Below are the code and all the weights of a small trained network. Each question names an input and a class and asks about switching units off, where a switched-off unit gives its printed mean instead of its output.

import numpy as np


def w(rows, s, z=0):
    codes = np.array(rows[::2]) - 128.0
    scale = np.full(codes.shape[1], s)
    scale[-1] = z or s
    return codes * scale


def f(y):
    return y / 2 * (1 + np.tanh(0.7978845608 * (y + 0.044715 * y**3)))


def log_softmax(a):
    a = a - a.max(-1, keepdims=True)
    return a - np.log(np.exp(a).sum(-1, keepdims=True))


def net(x, mask):
    res = np.array(x, float).reshape(1, 8) / 4 @ E
    y = f(res @ A[0][:, :-1].T + A[0][:, -1])
    res = res + np.where(mask, y, B[0][:, -1]) @ B[0][:, :-1]
    return log_softmax(res[-1] @ U[:, :-1].T + U[:, -1])


A, B = {}, {}
E = w([
[128,131,129],'x0',
[129,129,129],'x1',
[184,253,212],'x2',
[130,127,132],'x3',
[24,80,227],'x4',
[131,129,130],'x5',
[127,128,129],'x6',
[34,219,68],'x7',
],0.0053)
A[0] = w([
[152,162,135,29],'n1',
[174,146,76,100],'n2',
[60,140,229,40],'n3',
[92,103,168,92],'n4',
[150,160,159,93],'n5',
[84,102,170,97],'n6',
[133,183,174,95],'n7',
[171,48,181,74],'n8',
[159,147,67,14],'n9',
[224,55,130,95],'n10',
[89,111,193,69],'n11',
[165,100,149,43],'n12',
[96,89,186,81],'n13',
[99,161,104,185],'n14',
[73,183,98,170],'n15',
[146,117,128,247],'n16',
[174,96,155,148],'n17',
[169,186,154,110],'n18',
[171,96,165,79],'n19',
[110,241,89,152],'n20',
[174,135,83,50],'n21',
[89,134,94,77],'n22',
[130,110,109,172],'n23',
[213,139,94,76],'n24',
[179,134,175,115],'n25',
[186,144,66,63],'n26',
[148,176,166,52],'n27',
[126,71,70,153],'n28',
[112,88,89,127],'n29',
[132,89,75,171],'n30',
[82,120,176,75],'n31',
[190,126,70,61],'n32',
[169,82,198,2],'n33',
[72,114,186,91],'n34',
[94,70,86,161],'n35',
[103,79,98,144],'n36',
[151,95,164,77],'n37',
[80,94,201,108],'n38',
[99,132,75,166],'n39',
[131,182,156,140],'n40',
[63,155,48,22],'n41',
[184,42,243,161],'n42',
[98,153,111,138],'n43',
[127,164,171,72],'n44',
[7,170,121,115],'n45',
[167,76,171,108],'n46',
],0.013,0.0047)
B[0] = w([
[217,90,64,122],'n1',
[74,178,76,155],'n2',
[138,170,95,176],'n3',
[148,173,78,150],'n4',
[192,142,147,138],'n5',
[181,204,68,158],'n6',
[232,114,161,154],'n7',
[121,56,116,183],'n8',
[181,125,37,133],'n9',
[98,58,123,195],'n10',
[139,135,54,154],'n11',
[113,36,50,126],'n12',
[157,116,43,162],'n13',
[62,43,156,171],'n14',
[92,13,126,192],'n15',
[88,165,150,190],'n16',
[57,104,117,166],'n17',
[181,111,154,169],'n18',
[106,100,109,146],'n19',
[131,45,107,212],'n20',
[115,166,50,135],'n21',
[158,81,121,137],'n22',
[133,157,154,153],'n23',
[88,81,41,166],'n24',
[143,100,145,159],'n25',
[82,170,30,156],'n26',
[200,97,122,140],'n27',
[206,183,191,188],'n28',
[236,146,176,161],'n29',
[147,145,165,178],'n30',
[128,162,19,147],'n31',
[110,169,76,151],'n32',
[141,70,89,149],'n33',
[150,202,1,166],'n34',
[211,150,180,200],'n35',
[203,186,180,176],'n36',
[103,99,99,138],'n37',
[181,182,38,186],'n38',
[147,72,179,171],'n39',
[172,113,185,160],'n40',
[166,59,105,167],'n41',
[76,75,144,255],'n42',
[124,49,136,147],'n43',
[192,106,100,134],'n44',
[119,52,129,210],'n45',
[80,96,112,168],'n46',
],0.0053,0.0067)
U = w([
[107,183,3,60],'0',
[102,122,149,218],'1',
[102,119,143,195],'2',
[73,40,133,2],'3',
[105,142,155,200],'4',
[219,137,178,23],'5',
],0.013,0.0091)

Each question gives the input, the list of numbers given to net, and the class t.
The units are the neurons (one row each of A and B). Each row of codes is followed by its name. A weight is (code - 128) times the scale printed after its matrix; where a second scale follows, it is the last column's (A, B and U).
mask holds one flag per neuron, in row order. A switched-off neuron (its flag False) gives its mean, the last column of its row in B, instead of its output. The means were averaged over made-up inputs and are rounded, as every weight is.
A unit's drop is (log p(t) with every unit on - log p(t) with that unit switched off) / (log p(t) with every unit on - log p(t) with every unit switched off).
The circuit of an input: a set's keep is (log p(t) with only the set's units on - log p(t) with every unit switched off) / (log p(t) with every unit on - log p(t) with every unit switched off). Starting from the 12 units with the biggest drops (on a tie, the unit counted first), units are removed one at a time, each time the one whose removal leaves the highest keep (on an exact tie, the one counted first), for as long as the keep stays at least 0.8.
circuit, biggest first: the units of the circuit, biggest drop first
k most important neurons: the k neurons with the biggest drops, biggest first
drop of u: that unit's drop, to one decimal
input [-1,-2,8,-5,5,6,7,7], class 5: circuit, biggest first => [n7; n40]
input [5,3,6,6,-1,4,2,6], class 3: 2 most important neurons => [n20; n15]
input [-3,-1,-2,7,-7,-7,-3,-8], class 3: circuit, biggest first => [n10]
input [1,-2,7,-3,-3,3,-6,4], class 5: circuit, biggest first => [n7; n18]
input [6,6,8,4,7,-7,4,2], class 5: circuit, biggest first => [n7; n40]
input [-3,7,-7,-6,-3,-4,-2,-6], class 5: 3 most important neurons => [n28; n35; n29]
input [-2,7,7,-5,8,3,3,-8], class 0: 2 most important neurons => [n38; n34]
input [-1,-6,4,5,-1,-3,0,5], class 3: 2 most important neurons => [n20; n15]
input [-2,-3,6,5,-6,1,-6,-7], class 3: 2 most important neurons => [n10; n24]
input [-3,-4,-7,6,-2,-4,-6,-6], class 5: 2 most important neurons => [n28; n35]
input [-5,2,-7,-3,2,2,1,2], class 5: drop of n35 => 0.1
input [-3,4,-7,6,-3,-2,-6,6], class 5: drop of n28 => 0.2
input [-4,2,6,-8,-7,0,4,-4], class 0: drop of n24 => 0.2
input [4,-3,-6,3,3,-4,-5,4], class 5: most important neuron => [n35]
